Below is a small trained network, with its code and all its weights. Each question gives an input and a class and asks what happens when units are switched off, that is, made to give their printed mean instead of their output.

import numpy as np


def w(rows, s, z=0):
    codes = np.array(rows[::2]) - 128.0
    scale = np.full(codes.shape[1], s)
    scale[-1] = z or s
    return codes * scale


def norm(h):
    return h / np.sqrt((h * h).mean(-1, keepdims=True) + 1e-5)


def f(y):
    return y / 2 * (1 + np.tanh(0.7978845608 * (y + 0.044715 * y**3)))


def log_softmax(a):
    a = a - a.max(-1, keepdims=True)
    return a - np.log(np.exp(a).sum(-1, keepdims=True))


def net(x, mask):
    res = np.array(x, float).reshape(1, 2) / 4 @ E
    u = 0
    for l in range(4):
        y = f(norm(res) @ A[l][:, :-1].T + A[l][:, -1])
        res = res + np.where(mask[u : u + 9], y, B[l][:, -1]) @ B[l][:, :-1]
        u += 9
    return log_softmax(norm(res)[-1] @ U[:, :-1].T + U[:, -1])


A, B = {}, {}
E = w([
[146,239,255,109],'x0',
[90,28,188,94],'x1',
],0.0028)
A[0] = w([
[146,122,127,85,143],'L0N1',
[120,139,255,139,175],'L0N2',
[145,233,71,173,109],'L0N3',
[172,95,149,143,1],'L0N4',
[161,127,120,115,121],'L0N5',
[164,185,83,134,141],'L0N6',
[118,140,111,90,114],'L0N7',
[130,65,214,221,138],'L0N8',
[140,91,170,115,149],'L0N9',
],0.0077,0.00096)
B[0] = w([
[130,126,135,124,130],'L0N1',
[155,126,251,211,255],'L0N2',
[125,161,24,44,248],'L0N3',
[22,146,144,155,116],'L0N4',
[131,130,120,129,129],'L0N5',
[171,136,34,101,188],'L0N6',
[128,127,132,132,127],'L0N7',
[138,93,110,43,162],'L0N8',
[132,107,127,69,149],'L0N9',
],0.011,0.0043)
A[1] = w([
[164,138,140,131,111],'L1N1',
[152,121,129,126,82],'L1N2',
[199,125,137,151,75],'L1N3',
[109,132,129,122,108],'L1N4',
[107,209,200,211,61],'L1N5',
[146,118,58,254,9],'L1N6',
[116,126,124,114,40],'L1N7',
[128,143,139,121,131],'L1N8',
[118,129,129,123,106],'L1N9',
],0.0081,0.0011)
B[1] = w([
[179,130,116,124,148],'L1N1',
[143,140,125,131,130],'L1N2',
[199,134,126,89,161],'L1N3',
[103,109,132,126,117],'L1N4',
[77,96,26,63,252],'L1N5',
[125,248,152,255,170],'L1N6',
[100,117,133,137,111],'L1N7',
[150,120,116,141,131],'L1N8',
[111,115,131,126,120],'L1N9',
],0.0081,0.0023)
A[2] = w([
[121,116,169,154,130],'L2N1',
[113,46,91,114,5],'L2N2',
[43,72,95,66,115],'L2N3',
[163,213,135,152,152],'L2N4',
[134,75,210,179,150],'L2N5',
[255,126,77,201,158],'L2N6',
[253,176,128,85,133],'L2N7',
[148,97,163,148,46],'L2N8',
[131,197,41,122,187],'L2N9',
],0.006,0.0011)
B[2] = w([
[151,58,94,91,136],'L2N1',
[79,191,105,98,129],'L2N2',
[132,230,88,131,155],'L2N3',
[2,50,175,89,172],'L2N4',
[253,49,65,78,195],'L2N5',
[64,116,196,135,199],'L2N6',
[2,204,187,109,230],'L2N7',
[207,136,109,104,130],'L2N8',
[218,45,226,150,255],'L2N9',
],0.0073,0.0034)
A[3] = w([
[153,141,132,160,101],'L3N1',
[98,140,107,159,71],'L3N2',
[130,153,4,78,138],'L3N3',
[41,95,134,122,77],'L3N4',
[71,68,140,243,24],'L3N5',
[186,100,93,149,37],'L3N6',
[141,128,105,110,101],'L3N7',
[170,92,174,167,133],'L3N8',
[128,107,114,132,7],'L3N9',
],0.012,0.0014)
B[3] = w([
[109,84,106,68,126],'L3N1',
[161,82,116,65,129],'L3N2',
[188,197,5,165,255],'L3N3',
[130,222,156,110,134],'L3N4',
[13,65,134,242,167],'L3N5',
[66,167,178,156,144],'L3N6',
[175,167,168,183,142],'L3N7',
[182,59,81,77,175],'L3N8',
[161,170,160,143,120],'L3N9',
],0.012,0.0083)
U = w([
[59,211,218,71,35],'0',
[173,198,12,139,250],'1',
[220,10,164,50,101],'2',
[23,55,134,213,34],'3',
],0.011,0.0015)

Each question gives the input, the list of numbers given to net, and the class t.
The units are the neurons (one row each of A and B). Each row of codes is followed by its name. A weight is (code - 128) times the scale printed after its matrix; where a second scale follows, it is the last column's (A, B and U).
mask holds one flag per neuron, layer by layer. A switched-off neuron (its flag False) gives its mean, the last column of its row in B, instead of its output. The means were averaged over made-up inputs and are rounded, as every weight is.
A unit's drop is (log p(t) with every unit on - log p(t) with that unit switched off) / (log p(t) with every unit on - log p(t) with every unit switched off).
most important unit: the unit with the biggest drop
k most important neurons: the k neurons with the biggest drops, biggest first
drop when u is switched off: that unit's drop, to one decimal
input [7,-1], class 0: 3 most important neurons => [L1N5, L3N3, L2N7]
input [-1,8], class 2: most important unit => L0N3
input [8,-1], class 0: 4 most important neurons => [L1N5, L3N3, L2N7, L2N9]
input [-7,-6], class 3: 2 most important neurons => [L0N8, L1N6]
input [7,-8], class 0: 3 most important neurons => [L3N3, L1N5, L2N9]
input [0,8], class 2: 2 most important neurons => [L0N3, L3N3]
input [5,-5], class 0: 2 most important neurons => [L3N3, L2N7]
input [7,-6], class 0: 2 most important neurons => [L3N3, L2N7]
input [7,0], class 2: 2 most important neurons => [L0N2, L0N3]
input [2,-2], class 0: 3 most important neurons => [L2N7, L3N3, L1N5]
input [-7,0], class 3: 2 most important neurons => [L0N3, L3N5]
input [0,6], class 2: drop when L3N1 is switched off => 0.0
input [7,-4], class 0: drop when L2N7 is switched off => 0.3
input [6,-3], class 0: most important unit => L2N7
input [-3,0], class 3: drop when L0N3 is switched off => 1.2
input [-8,0], class 3: drop when L3N5 is switched off => 0.1
